Each row is followed by roughly how far along a hidden order it lies, from 0 to 12. A new part has a new order.
(in the rows, 100 means zero)
[ 97 119  69 130  90  77 104  94 100  87  62 125  70 104 196 107 104  98
  98 111 100  95 115  94  70  94  72 101 105 121  88 102 108  80  92 122
 111  93 101  99 107 119  95  89 113  64 100 116 112 114  83  98 102  59]
1
[ 58 119 102 104  91  69 103 100  99 110  68 144  73  93 200 108 104 110
 126 111  84 104 105  98  70  89  74 104  98 124 103 109 161  83 104 128
  91 101  89  83 105 156  93 101 101  96 101 112  94 107 102 102 101  75]
1
[ 87  99 108 100 106  99 105  89 104  91 120 101 101  92  95  94  99 101
  99 100 102  83  99  95 125 110 130 100 110 103  85 101 102 148 101 111
  71 109 109  92  96  96  98  96 100 124  65  67 100  82 126 108 108  80]
10
[ 88 108  83  89  89  98 116 104 100 137  97 105  88  90 143 100  99 108
  99 103  72 124 101  97 107  86 103  98 142  99 108  90 135  83  81  89
  94  92  99  87 106 121  91  92  94 110  82 125  83 132  71  81 101  76]
1
[ 99  94 121  98  98 104 107  91 104  90 121  80 113  98  60  94  91  98
  87  99  91  93 102 101 135 109 140  94  84  89  90 105  96 156 103 106
  78 112 117  92  94  87 102 100 106 126  99  57  95 107 111 103 111  86]
11
[111 100 121  90 108 101  98 102 101  95 100  89 114 102  78 100 106 101
 102  98 100  90  93 107 106 124  95  99  94  75 104 103 100 100 118 105
  93 100  99  97  94  98 100 112  96 118 101  77 100  79  99 111  93 100]
10
[ 73 117 111 147  85  82 110  96  98  84  43  64  74 120 200 108 100  84
 119 115  76 122 124 102  84  38  90 112  52 104  97  72  17 128  86 113
 136 104 118 101 105  95 101  89 117  48  93 115 103 151  30  85 107  54]
0
[ 70 110  85 102 101  83  98  93 101  94  96 140  86  92 125 101 101 106
 102 105 104  80 102  99  98 102  88  98 134 112  91 121 157 109 105 124
  82 100  96 102 101 130  95  98 105 101  84  92 103  81 125 110  88  81]
6
[125  99 126  98 111 101  87 103 100  79 121  82 100  99  85 100 113 101
 116  95 116  86  93 107  97 124  75 102  65  58 102 103  62  98 122 103
 107 100  98 108  92 101 110 100  97 105 100  77 106  73 126 116  88 140]
11
[101 102 104 110 107  91  95  90 102  73 110 119  97 100  78  99 100  98
 131 101 116  72 102  97  99 105  84  98 102  91  85 118 123 127 110 122
  87 106 103 101  97 102 101 101 110 101  88  74 112  72 132 114  89  93]
9
[127  87 132  67 108 107 104 109 100 119 127  84 127  96  58  99 100 108
  71 100  86 102  84 110 119 141  99 100 115  76 116 101 103 120 119  92
  85 100  99  90  92 102 105 118  84 100 102  80 101  81 121 104  99 141]
11
[ 55 118  76 102  92  75 118  95 100 115  78 140  75  89 189 105  95 110
 111 102  92  94 106  95  90  89 102  99 157  98 101 112 171 101  97 125
  80  95 104  80 105 149 101  96 105 107  99 104  91 102  92  99  92  95]
3
[ 89 109  88 109  93  87 103 105  98 106  71 101  88 107 185 101 107 100
 113 106  89 106 105 104 104  86 106 108 105 100  99  96  86 108 102 107
 117  93  95  98 103 119 100 102 102  81 100 121  95 114  82  96  88 101]
2
[ 84 108  70 106  92 100 104 100 100 113 102 119  82  93 107 100 101 102
  91 101  99 110 107  90  99  75 116  98 119 138  95 100 106  83  78  99
  99 100 102 100 108 104  91  84 104  87  67 126 103 124  84  88 113  66]
1
[102 104  78  93  89 107 104 107  98 131  85 106  90  99 120 101  92 101
  72  99  89 126 100  96  94 107 113 100 125 132 112  86 117  58  79  78
 110  99  93 111 108 103  93  90  92 101 101 143  93 132 105  81 111  92]
0
[127  90 118  72 101 111 103 101  99 126 115  85 118  98  74 100  99 106
 101  95  87 112  86 108 110 102 112 100 115  90 118 103 104  96 107  99
  98 100  94  96  97 104 100 112  84 102  99 103  83  96 103  96  99 134]
7
[120  97  93 104  92 114  98 107  98 113  86  67 100 108 119 100  95  93
  74  99  92 130 102 101 103  96 113 104  73 107 109  75  46  68  99  73
 127  93 103 110 105  76 101  93  97  78 104 131  99 139  53  81 116  97]
2
[ 94  99  95  79  97  99 111 103 100 128 105 116  98  88  91  99 101 111
 101  99  85 110  94  98  98 110 124  96 142 121  99 102 150  99 100  94
  84  97  94  88 102 123 100  99  99 122  93 110 102 105 101  94 106  95]
5
[116  96 113  79 102  96 103 113  98 119 100 101 111 101 130 106 109 108
  93  99 100 105  88 100  89 127  76 104 125  81 121  94 100  82 120  99
 100  98 100  93 100 124 104 118 101 116 150 105  84  87 102 100 100 140]
6
[ 98  95 103 113 110  99  97  87 103  67 122  89 110 104  55 100 101  92
 118 102  91 102 104 102 121  96 111  96  66  97  81 115  84 105 111 118
  84 114 116 100  92  97 106 101 101 112 101  96 109  76 124 115 101  92]
12
[ 72 110  90 109 102 103  99 100 100  81  90 140  85  98  88 104 111 103
 143 106 111  73 104  99  75 103  98 102 120  98  92 120 138 104 113 130
  90 100  93  96 100 100  99 102 107  95 101  91 109  72 102 116  99  92]
6

Next part:
[103  92  99 111 115  98  93  95 143  79 111 122  87  75 126  69 102 116
  98  71  89  93  90 100 120  97 127 113 124 108  70 140  67 107  91 108
 102 114  84  87 114  89 110  62  93  93 112  95  85 104 101  93 143  83
 114  96]
5
[119  88  64  98 128 100  91  73 117  81 116 142  74  75 123  95  76 111
  84 114  87  91  82 116 111  83 100  98 127 141 100  81  83 111 122 117
 106 141 118  64 122  74 121 100  63 108 108 101  95 115  86 120 109 102
 124  93]
5
[ 91  88  55  89 102 104 106 102 105  73  93 117  94 184  92 102  73  76
  93  95  95  79  42 106 107 122 129 143 110 124  76 103  69  78 117 104
 124 128  78  81  95  89  93  86  57  77 110  96  98 115 113 114  95 137
  92 111]
3
[ 83 116 129  92  73 101 131  93 124 118 112  80 114 127 120  84  94 113
  94  90 108 114 118 101  89  95 116  61  86 107  67 100 115  99  73 102
 116 105  82 113  91 114  94 117 110  71 125 102  99 102 103  94  95 107
  98 109]
4
[122 106  83 101 116  86  90 111  98  78  86 105 100  86  88  93 106  64
 100  89  92  61  95  92  85  94  88 133 104  67  96 123  84  91 129  99
  79  67  77  60 113 109 108  76  94 112  98  98 110 134  67 110  99  68
  94 151]
9
[100  85  81  91 139 102 105 106 106  81 112  99  82  63 108 120  97  85
 104 114  94  90  93 108 120 148 103 177 124 130 106 126  47  98 103  96
 109  83  95 127  97  89 117  70 101 103  85 106 119  92 112  92  99 123
  98  98]
6
[ 98  96  97  96  89 105  95  92 127 100  91 106  99 119 129  88  72 105
  96  56  96 130 115  94 112  84  92  86 130 131  79  62 132  97  77 117
 133 117 120 124  96  79  92 143 107  93  95  92 111 100 129 106 117  91
 105  95]
0
[113 136  80 102  83  83 146 106 110  85  84  83 102 102 125 103  90  89
 103 114  99  70 104  79  56  85  96  97 104 147  66  20 126  83 118  94
 102  92  96  86 115  86 113 145 103  97 104  98 125 116  95 123  83 123
  76 168]
5
[103 119  95 101  99  95 112  97 113 104 100  63 108  58 124  87  94 114
 102 107  92  70  51 103 104 120  96 148 100 120  43  33  82  94  82  87
 135 145  73  96 110  80 102 102 119 104  85 101 133  74  93  90  96 128
 112 103]
5
[117 104  83  82 112  87 114  95 115  96 108  97  83  71 116 119  77  97
  69  93  93  81 111  83  82  58  69  70 115 155  82  57 109  88 101 106
 106  67 105  59  95 101 127 138  96 103 105 109 107 126  70 130  98  49
 113 108]
0
[109 110 100 113 132  90 134 113 124  63 101  93  85  32 116  92 117 104
 116 116  91  92 133  94  86 133 119 131 119 157  96 109  97 112 104  92
  92  89  94 122 137  84 126  69 112  95 106 102 120  90  97  94 123 141
  83 128]
9
[114  97 104 129 115  95 117  87 120  50 114 113 105  64 114 104 102  95
 115  75  88  89 127  99  91 113  75 127 136 143 111 117  87  88 104 102
  89  68  95  97 128  74 113 102  79 110  79 102 143 112 112 113 113 139
  90  48]
5
[106  98  73 111 104  93 117 112 126  84  91 142  82 118 118  74 104  93
 100  82  92  85 102  84  99 105 147 119 123  89  80 148  72 101 127 105
  79  83  93 100 117  95 109  67  89 101 121  87  66 124 108 108 127 108
  86 150]
8
[ 88 112  73 101 108 107 130 117  74  87  81  90 102 149  81  89  92  81
  98 121  98  96  94 134  77 153 115 135  92 107  98  67 108 103 119 103
 111 103  87 118 114 104  96  95 111  87 109  99 127  92  91 105  93 167
  84 146]
9
[121 106  73 113  95  84 105 116  98  88  90 112  95  45  95 126 125 100
 105 130  99  78 111  54  80  96 108  87 108 143 122  95  98  87 116  75
  79 109 113  98 114  82 102 106 114 129  97 100  81  90 108 111  93 123
  70 108]
9
[115  90  85 123 119  94  95  99 116  31  94 125 106  97  90 101  96  82
 107  58  85  96 124  96  80 102  79 110 140 139 121 115 103  79 101 107
 101  84  85  81 129  79 104 107  79 101  86 101 139 112 108 120 121 127
  78  67]
4
[106  96  87 117 115  91 100 107 116  72  94 111  86  20 110 101 112 119
 108 125  91  96 102  79 103 114 124  88 117 148 104  94  97 100  96  80
 105 154 113 123 122  71 108  93 123 122 102  98  88  71 115  92 124 130
  82  76]
8
[ 92 104 110  84 115  91 111 102 125  71 111  77  99  82  98 105  95  97
 107 127  98  74  61  90 106 103 125 109  82 139  66 123  80  87  96  83
 116 143  61  69  99 114 117  68  73  71 124 105 103  93  83  88  92  98
  90 112]
5
[ 84 116  93 115 101 100 147  91 102  61 104 117  98 112 112  92  95  85
 114 136  98  69 103 117  83 139 132 114  95 103  87 109  92  91 130  91
  88 119  79 117 122  93 106  98  89 101 121  96 117 106 107 105  91 175
  73 127]
11
[114 117 107  95 100  91 113 117 120 103  69  77 103  76 119  90  95  92
 106  68  96 130 155  86  78  92  80 101 114 106  80  60 149 108  89 104
 108  67 127 116 109  95 106 123 135 103  92  94 123 111  89 105 105  71
  93 150]
3
[ 92 102 104 117 102 100 138 113 106  90 111 114  92 116 107  99 107 124
  87  88 101 117 160  97  71 101 113  53 112 162 127 103 119 106  92 105
  88  65 107 125 114 100 106 119 113  76 119 106  93  90 112 111 122 138
  84  77]
5
[ 97 113  77  89  92  91  84 112 110 100  99 101  85  68 121 110 123  89
 107 119 115  83  92  61 110  85 119 107 119 129 121 128 115  95  93 114
  98  94  81 137  90  99 104 119 119  98 100 100  87  92 128  75 102  33
  85 161]
12
[112 102  70 101  77  89  72 120 103 100  92 110 108 114  87 106 132  99
  87  96 109  90  98  72  81  83 106  71 108 128 134 140 119  91  75 116
  97 121  63  83 105 103  72 104 113  84 106 107  81  94 104  94 112  64
  83 131]
10
[ 94 111  88 116  97 104 127 115  78 101 101 116  88 129 102  99 124 104
 106 124 112 115 144 103  80 108 122  87 108 131 155 111 124 118 120 116
  68  58 116 146 117  98 105 109  99  89 110 100  87  93 122 101 111 137
  78 126]
12
